Below is a small trained network, with its code and all its weights. Each question gives an input and a class and asks what happens when units are switched off, that is, made to give their printed mean instead of their output.

import numpy as np


def w(rows, s, z=0):
    codes = np.array(rows[::2]) - 128.0
    scale = np.full(codes.shape[1], s)
    scale[-1] = z or s
    return codes * scale


def f(y):
    return np.maximum(y, 0)


def log_softmax(a):
    a = a - a.max(-1, keepdims=True)
    return a - np.log(np.exp(a).sum(-1, keepdims=True))


def net(x, mask):
    res = np.array(x, float).reshape(1, 8) / 4 @ E
    y = f(res @ A[0][:, :-1].T + A[0][:, -1])
    res = res + np.where(mask, y, B[0][:, -1]) @ B[0][:, :-1]
    return log_softmax(res[-1] @ U[:, :-1].T + U[:, -1])


A, B = {}, {}
E = w([
[129,127,132],'x0',
[137,158,217],'x1',
[238,142,99],'x2',
[115,254,98],'x3',
[128,129,129],'x4',
[128,128,128],'x5',
[126,129,128],'x6',
[129,127,129],'x7',
],0.0054)
A[0] = w([
[51,128,129,46],'N1',
[101,219,96,23],'N2',
[193,128,121,61],'N3',
[128,124,126,178],'N4',
[34,105,158,45],'N5',
[142,59,141,20],'N6',
[198,132,127,64],'N7',
[226,136,113,3],'N8',
[125,119,93,89],'N9',
[147,53,147,20],'N10',
[59,119,146,37],'N11',
[135,76,141,43],'N12',
[105,153,208,129],'N13',
[88,126,131,52],'N14',
[93,125,24,57],'N15',
[123,163,118,51],'N16',
[120,167,115,51],'N17',
[107,98,42,57],'N18',
[114,116,65,61],'N19',
[112,117,70,65],'N20',
[133,134,141,250],'N21',
[199,126,112,53],'N22',
[128,105,132,90],'N23',
[70,120,150,62],'N24',
[117,94,103,86],'N25',
[134,82,139,52],'N26',
[100,84,89,23],'N27',
[128,195,106,67],'N28',
[78,124,133,35],'N29',
[152,166,248,58],'N30',
[134,81,141,46],'N31',
[117,136,97,89],'N32',
[105,220,103,29],'N33',
[135,77,142,45],'N34',
[79,109,112,116],'N35',
[164,150,182,100],'N36',
[161,154,119,42],'N37',
[180,128,127,56],'N38',
[96,112,84,119],'N39',
[113,187,109,20],'N40',
[140,50,159,39],'N41',
[153,55,151,29],'N42',
[172,119,137,107],'N43',
[158,118,89,42],'N44',
[49,124,136,38],'N45',
],0.011,0.0057)
B[0] = w([
[145,177,135,141],'N1',
[116,108,191,161],'N2',
[137,171,133,143],'N3',
[94,129,116,178],'N4',
[148,196,123,155],'N5',
[115,120,169,139],'N6',
[135,177,133,146],'N7',
[143,209,143,144],'N8',
[146,114,123,132],'N9',
[120,114,175,142],'N10',
[136,176,132,138],'N11',
[118,110,159,135],'N12',
[176,82,101,179],'N13',
[133,152,138,129],'N14',
[200,91,119,154],'N15',
[124,113,156,131],'N16',
[116,116,154,133],'N17',
[189,85,113,146],'N18',
[180,103,125,136],'N19',
[170,111,127,135],'N20',
[4,121,78,255],'N21',
[149,165,130,144],'N22',
[126,125,138,131],'N23',
[131,170,126,141],'N24',
[133,113,131,136],'N25',
[117,115,155,134],'N26',
[147,116,150,133],'N27',
[119,109,163,158],'N28',
[129,164,144,130],'N29',
[253,79,115,171],'N30',
[117,110,154,134],'N31',
[145,124,133,133],'N32',
[113,102,187,162],'N33',
[123,112,158,135],'N34',
[122,154,110,150],'N35',
[159,110,101,155],'N36',
[144,144,149,131],'N37',
[133,158,125,134],'N38',
[150,101,111,149],'N39',
[114,109,175,137],'N40',
[129,122,178,150],'N41',
[127,117,167,144],'N42',
[113,161,124,146],'N43',
[160,139,123,132],'N44',
[139,182,129,141],'N45',
],0.042,0.0056)
U = w([
[120,107,126,255],'0',
[113,82,255,39],'1',
[169,239,138,70],'2',
[112,94,107,168],'3',
[113,92,105,170],'4',
[115,101,112,147],'5',
[217,57,98,7],'6',
],0.007,0.0087)

Each question gives the input, the list of numbers given to net, and the class t.
The units are the neurons (one row each of A and B). Each row of codes is followed by its name. A weight is (code - 128) times the scale printed after its matrix; where a second scale follows, it is the last column's (A, B and U).
mask holds one flag per neuron, in row order. A switched-off neuron (its flag False) gives its mean, the last column of its row in B, instead of its output. The means were averaged over made-up inputs and are rounded, as every weight is.
A unit's drop is (log p(t) with every unit on - log p(t) with that unit switched off) / (log p(t) with every unit on - log p(t) with every unit switched off).
The circuit of an input: a set's keep is (log p(t) with only the set's units on - log p(t) with every unit switched off) / (log p(t) with every unit on - log p(t) with every unit switched off). Starting from the 12 units with the biggest drops (on a tie, the unit counted first), units are removed one at a time, each time the one whose removal leaves the highest keep (on an exact tie, the one counted first), for as long as the keep stays at least 0.8.
units of the circuit, in order: the units of the circuit, biggest drop first
most important unit: the unit with the biggest drop
top k neurons: the k neurons with the biggest drops, biggest first
drop when u is switched off: that unit's drop, to one decimal
input [-2,8,6,-2,2,7,-2,2], class 6: units of the circuit, in order => N30
input [-5,5,-6,1,4,0,2,3], class 2: units of the circuit, in order => N5, N45
input [-4,6,7,-5,1,3,8,0], class 2: units of the circuit, in order => N8, N7, N3
input [-7,6,-3,7,7,2,4,-4], class 1: units of the circuit, in order => N33, N2
input [0,-1,-7,-8,0,-7,-3,3], class 1: units of the circuit, in order => N41, N10
input [-6,-5,-1,6,-2,6,-2,-3], class 1: units of the circuit, in order => N2, N33
input [6,-6,-5,6,-1,-1,-4,-4], class 1: units of the circuit, in order => N2, N33
input [0,6,-3,4,-4,-5,0,-5], class 6: units of the circuit, in order => N30, N13
input [-3,-8,-3,5,1,-3,-7,-1], class 6: units of the circuit, in order => N15, N18
input [-7,-5,-5,7,1,6,1,-4], class 1: top 2 neurons => N2, N33
input [-3,7,0,-1,2,3,7,6], class 6: top 3 neurons => N30, N13, N36
input [0,8,3,-6,2,-2,-4,-4], class 6: drop when N30 is switched off => 1.0
input [5,-3,6,7,6,0,-7,-3], class 1: drop when N28 is switched off => 0.2
input [6,-4,-3,8,6,1,3,-4], class 1: drop when N2 is switched off => 0.2
input [8,-3,8,-7,6,5,1,0], class 2: most important unit => N8
